Below is a small trained network, with its code and all its weights. Each question gives an input and a class and asks what happens when units are switched off, that is, made to give their printed mean instead of their output.

import numpy as np


def w(rows, s, z=0):
    codes = np.array(rows[::2]) - 128.0
    scale = np.full(codes.shape[1], s)
    scale[-1] = z or s
    return codes * scale


def f(y):
    return np.maximum(y, 0)


def log_softmax(a):
    a = a - a.max(-1, keepdims=True)
    return a - np.log(np.exp(a).sum(-1, keepdims=True))


def net(x, mask):
    res = np.array(x, float).reshape(1, 5) / 4 @ E
    y = f(res @ A[0][:, :-1].T + A[0][:, -1])
    res = res + np.where(mask, y, B[0][:, -1]) @ B[0][:, :-1]
    return log_softmax(res[-1] @ U[:, :-1].T + U[:, -1])


A, B = {}, {}
E = w([
[127,126,132,128,131],'x0',
[174,2,90,82,133],'x1',
[142,110,114,246,226],'x2',
[27,74,97,193,58],'x3',
[61,135,65,54,202],'x4',
],0.0095)
A[0] = w([
[213,171,154,87,179,24],'n0',
[22,74,101,184,68,68],'n1',
[130,113,149,53,72,18],'n2',
[142,120,173,175,85,79],'n3',
[100,253,195,120,106,65],'n4',
[168,114,139,162,212,148],'n5',
[90,120,118,138,103,58],'n6',
[195,46,102,73,145,40],'n7',
[116,132,141,152,161,83],'n8',
[159,37,93,132,120,74],'n9',
[181,123,153,167,101,189],'n10',
[98,131,147,62,75,56],'n11',
[121,118,76,170,186,76],'n12',
[142,149,143,51,89,48],'n13',
[52,132,35,84,236,39],'n14',
[154,68,87,112,89,178],'n15',
[159,71,127,104,141,50],'n16',
[216,85,164,191,90,74],'n17',
[83,204,145,185,139,49],'n18',
[199,119,171,171,72,67],'n19',
[165,122,175,145,123,78],'n20',
[106,112,113,187,151,118],'n21',
[183,53,165,116,123,118],'n22',
[129,104,110,176,165,73],'n23',
[131,146,120,98,88,254],'n24',
[144,104,141,186,197,17],'n25',
],0.012,0.009)
B[0] = w([
[218,60,217,114,143,202],'n0',
[249,98,211,87,180,230],'n1',
[125,73,126,161,71,178],'n2',
[98,149,138,72,131,188],'n3',
[95,137,182,179,175,239],'n4',
[138,83,100,148,67,230],'n5',
[161,109,166,147,136,142],'n6',
[103,163,182,164,150,200],'n7',
[123,128,127,138,113,149],'n8',
[94,168,177,176,160,203],'n9',
[111,96,78,88,140,244],'n10',
[107,70,160,157,72,183],'n11',
[120,89,122,135,81,184],'n12',
[129,78,136,159,74,190],'n13',
[82,128,163,53,119,224],'n14',
[102,139,131,165,180,228],'n15',
[104,177,185,169,166,159],'n16',
[96,134,137,68,120,233],'n17',
[95,126,153,170,167,196],'n18',
[78,146,149,69,133,212],'n19',
[115,112,126,103,126,163],'n20',
[127,107,98,143,78,197],'n21',
[110,162,134,156,163,212],'n22',
[127,110,122,144,77,174],'n23',
[130,89,36,164,117,255],'n24',
[118,88,162,159,48,177],'n25',
],0.012,0.0094)
U = w([
[84,152,157,206,179,95],'0',
[130,107,124,171,41,96],'1',
[250,123,168,103,160,107],'2',
[57,140,137,31,125,95],'3',
[130,132,106,144,143,253],'4',
[164,157,2,153,168,174],'5',
[173,211,63,136,138,102],'6',
[188,214,71,127,124,100],'7',
],0.014,0.024)

Each question gives the input, the list of numbers given to net, and the class t.
The units are the neurons (one row each of A and B). Each row of codes is followed by its name. A weight is (code - 128) times the scale printed after its matrix; where a second scale follows, it is the last column's (A, B and U).
mask holds one flag per neuron, in row order. A switched-off neuron (its flag False) gives its mean, the last column of its row in B, instead of its output. The means were averaged over made-up inputs and are rounded, as every weight is.
A unit's drop is (log p(t) with every unit on - log p(t) with that unit switched off) / (log p(t) with every unit on - log p(t) with every unit switched off).
The circuit of an input: a set's keep is (log p(t) with only the set's units on - log p(t) with every unit switched off) / (log p(t) with every unit on - log p(t) with every unit switched off). Starting from the 12 units with the biggest drops (on a tie, the unit counted first), units are removed one at a time, each time the one whose removal leaves the highest keep (on an exact tie, the one counted first), for as long as the keep stays at least 0.8.
circuit, biggest first: the units of the circuit, biggest drop first
most important unit: the unit with the biggest drop
top k neurons: the k neurons with the biggest drops, biggest first
drop when u is switched off: that unit's drop, to one decimal
input [8,0,6,-8,6], class 2: most important unit : n0
input [-8,3,-4,1,-4], class 4: circuit, biggest first : [n5; n25; n24]
input [6,3,-1,-6,-7], class 3: circuit, biggest first : [n19; n17]
input [-6,6,2,0,5], class 0: circuit, biggest first : [n7; n9]
input [0,3,8,-3,-8], class 1: top 3 neurons : [n5; n25; n14]
input [-1,7,3,7,5], class 0: top 3 neurons : [n9; n15; n0]
input [-4,6,5,-3,-1], class 0: circuit, biggest first : [n7; n9]
input [-7,6,7,-5,-2], class 1: top 2 neurons : [n5; n25]
input [-6,8,7,-8,-6], class 0: top 4 neurons : [n7; n22; n1; n9]
input [8,0,-6,7,-8], class 3: top 4 neurons : [n19; n3; n0; n17]
input [7,-7,-5,-7,-6], class 0: top 2 neurons : [n4; n1]
input [-1,-5,-4,-2,-1], class 0: top 2 neurons : [n4; n5]
input [7,4,-8,5,4], class 1: top 2 neurons : [n11; n2]
input [-1,-5,-5,-3,-7], class 3: circuit, biggest first : [n19]
input [-5,-5,-3,-3,4], class 0: top 2 neurons : [n4; n10]
input [-7,7,7,-6,-8], class 3: top 2 neurons : [n17; n19]
input [-1,4,-8,-6,-6], class 1: top 2 neurons : [n2; n13]
input [-4,-2,-5,-1,-1], class 1: top 2 neurons : [n11; n13]
input [1,2,3,6,-7], class 3: top 4 neurons : [n17; n19; n3; n0]
input [-3,-2,8,8,1], class 1: most important unit : n21
input [7,-5,-6,-7,0], class 2: top 2 neurons : [n0; n5]
input [-1,1,-2,5,-5], class 2: top 2 neurons : [n1; n14]
input [3,0,4,8,7], class 2: drop when n4 is switched off : 0.0
input [-7,3,3,8,6], class 2: drop when n1 is switched off : 1.0
input [3,4,-7,-3,1], class 1: drop when n11 is switched off : 0.1
input [7,-1,3,8,0], class 2: drop when n1 is switched off : 0.8
input [-7,3,2,-2,7], class 3: circuit, biggest first : [n14]
